Below are the code and all the weights of a small trained network. Each question names an input and a class and asks about switching units off, where a switched-off unit gives its printed mean instead of its output.

import numpy as np


def w(rows, s, z=0):
    codes = np.array(rows[::2]) - 128.0
    scale = np.full(codes.shape[1], s)
    scale[-1] = z or s
    return codes * scale


def norm(h):
    return h / np.sqrt((h * h).mean(-1, keepdims=True) + 1e-5)


def f(y):
    return np.maximum(y, 0)


def log_softmax(a):
    a = a - a.max(-1, keepdims=True)
    return a - np.log(np.exp(a).sum(-1, keepdims=True))


def net(x, mask):
    res = np.array(x, float).reshape(1, 4) / 4 @ E
    u = 0
    for l in range(2):
        y = f(norm(res) @ A[l][:, :-1].T + A[l][:, -1])
        res = res + np.where(mask[u : u + 14], y, B[l][:, -1]) @ B[l][:, :-1]
        u += 14
    return log_softmax(norm(res)[-1] @ U[:, :-1].T + U[:, -1])


A, B = {}, {}
E = w([
[62,55,157,182,103,105,131,84],'x0',
[191,177,159,155,74,136,91,112],'x1',
[118,203,165,115,125,210,106,80],'x2',
[151,111,252,187,132,114,162,114],'x3',
],0.0038)
A[0] = w([
[165,184,147,104,166,144,136,183,5],'L0N0',
[180,196,163,149,149,203,116,150,117],'L0N1',
[38,110,87,43,196,168,164,133,59],'L0N2',
[181,174,130,70,167,212,154,137,83],'L0N3',
[170,135,98,136,84,111,48,97,184],'L0N4',
[112,155,169,111,166,182,177,103,17],'L0N5',
[139,232,102,82,147,211,130,128,71],'L0N6',
[80,195,135,142,66,168,110,43,147],'L0N7',
[85,93,92,134,82,108,63,90,106],'L0N8',
[26,165,103,149,123,240,136,61,57],'L0N9',
[32,82,179,169,172,99,163,64,116],'L0N10',
[117,182,213,94,196,166,195,118,79],'L0N11',
[124,255,114,76,80,187,92,143,33],'L0N12',
[174,122,91,128,82,67,137,186,63],'L0N13',
],0.004,0.0028)
B[0] = w([
[159,211,102,60,127,173,150,146,157],'L0N0',
[86,52,164,146,27,100,189,149,234],'L0N1',
[147,94,94,117,221,43,99,220,220],'L0N2',
[99,196,70,106,86,151,132,139,215],'L0N3',
[76,88,80,79,112,173,145,151,225],'L0N4',
[119,76,115,153,39,188,147,84,155],'L0N5',
[158,214,119,45,54,241,122,65,241],'L0N6',
[254,157,121,121,129,81,114,140,243],'L0N7',
[113,111,146,83,136,216,199,136,187],'L0N8',
[135,47,92,76,187,62,4,221,217],'L0N9',
[121,187,169,150,85,201,189,147,253],'L0N10',
[95,112,77,86,21,212,181,77,205],'L0N11',
[128,221,114,55,30,239,163,46,235],'L0N12',
[166,145,97,35,175,144,140,140,189],'L0N13',
],0.004,0.0028)
A[1] = w([
[168,53,175,102,75,101,192,154,190],'L1N0',
[211,248,217,163,143,126,113,92,171],'L1N1',
[126,89,88,180,167,29,127,147,4],'L1N2',
[159,125,32,76,160,69,25,144,153],'L1N3',
[56,82,57,84,98,143,100,32,159],'L1N4',
[75,116,180,194,83,166,145,2,74],'L1N5',
[131,236,118,39,139,186,93,107,39],'L1N6',
[132,75,62,139,213,51,94,125,148],'L1N7',
[190,237,193,181,170,78,116,102,144],'L1N8',
[135,159,78,67,241,64,60,148,98],'L1N9',
[105,240,76,67,189,99,47,116,89],'L1N10',
[239,184,217,166,108,95,51,64,28],'L1N11',
[61,71,172,187,71,142,131,61,76],'L1N12',
[88,178,79,135,78,119,100,35,149],'L1N13',
],0.0042,0.0026)
B[1] = w([
[109,125,163,190,106,50,78,81,253],'L1N0',
[228,138,61,158,92,87,9,47,212],'L1N1',
[190,156,198,155,35,159,23,75,154],'L1N2',
[129,97,171,63,221,159,85,191,239],'L1N3',
[187,179,215,118,119,215,181,173,220],'L1N4',
[43,56,112,119,172,88,155,231,202],'L1N5',
[197,171,58,43,51,226,171,140,233],'L1N6',
[198,166,136,104,139,170,14,106,201],'L1N7',
[253,169,87,110,50,105,40,58,159],'L1N8',
[53,22,52,149,198,55,82,220,201],'L1N9',
[104,7,218,241,182,80,110,147,199],'L1N10',
[226,54,167,140,193,52,13,76,174],'L1N11',
[69,111,172,159,152,187,203,170,195],'L1N12',
[211,159,124,105,104,177,91,105,188],'L1N13',
],0.0045,0.0037)
U = w([
[244,209,44,20,13,243,140,72,253],'0',
[32,230,28,123,196,7,199,26,2],'1',
[116,25,38,25,236,135,31,241,223],'2',
[48,214,38,129,190,42,223,44,3],'3',
[112,207,25,118,179,44,172,111,4],'4',
[224,35,224,235,28,49,39,33,181],'5',
[34,237,2,168,197,30,196,43,2],'6',
[18,5,226,246,91,112,216,151,205],'7',
],0.0061,0.0047)

Each question gives the input, the list of numbers given to net, and the class t.
The units are the neurons (one row each of A and B). Each row of codes is followed by its name. A weight is (code - 128) times the scale printed after its matrix; where a second scale follows, it is the last column's (A, B and U).
mask holds one flag per neuron, layer by layer. A switched-off neuron (its flag False) gives its mean, the last column of its row in B, instead of its output. The means were averaged over made-up inputs and are rounded, as every weight is.
A unit's drop is (log p(t) with every unit on - log p(t) with that unit switched off) / (log p(t) with every unit on - log p(t) with every unit switched off).
The circuit of an input: a set's keep is (log p(t) with only the set's units on - log p(t) with every unit switched off) / (log p(t) with every unit on - log p(t) with every unit switched off). Starting from the 12 units with the biggest drops (on a tie, the unit counted first), units are removed one at a time, each time the one whose removal leaves the highest keep (on an exact tie, the one counted first), for as long as the keep stays at least 0.8.
circuit, biggest first: the units of the circuit, biggest drop first
k most important neurons: the k neurons with the biggest drops, biggest first
k most important neurons of layer l: the k neurons of layer l with the biggest drops, biggest first
drop of u: that unit's drop, to one decimal
input [3,0,-1,5], class 7: most important neuron	L0N7
input [4,7,3,0], class 5: circuit, biggest first	L0N6, L1N11
input [-3,-1,-2,1], class 2: 2 most important neurons	L0N12, L0N10
input [4,4,-3,-2], class 7: 2 most important neurons of layer 0	L0N6, L0N12
input [-4,-4,0,5], class 7: 3 most important neurons	L0N6, L0N12, L1N6
input [6,-6,8,-1], class 2: 2 most important neurons	L0N9, L0N2
input [-1,-3,5,-5], class 2: 2 most important neurons	L0N9, L0N2
input [8,-8,-4,-2], class 7: 2 most important neurons of layer 0	L0N10, L0N9
input [8,-3,8,-1], class 2: 4 most important neurons of layer 1	L1N0, L1N10, L1N6, L1N2
input [-2,-7,6,-4], class 2: 4 most important neurons	L0N2, L0N9, L1N10, L1N9
input [5,-6,-6,-1], class 7: 2 most important neurons of layer 0	L0N10, L0N7
input [-1,-3,-3,3], class 7: 2 most important neurons of layer 0	L0N7, L0N10
input [6,6,-2,-2], class 7: drop of L0N6	0.1
input [3,-4,-4,3], class 7: drop of L1N3	0.0
input [1,-1,2,-1], class 2: circuit, biggest first	L0N9
input [-1,0,-1,0], class 2: drop of L0N6	0.1
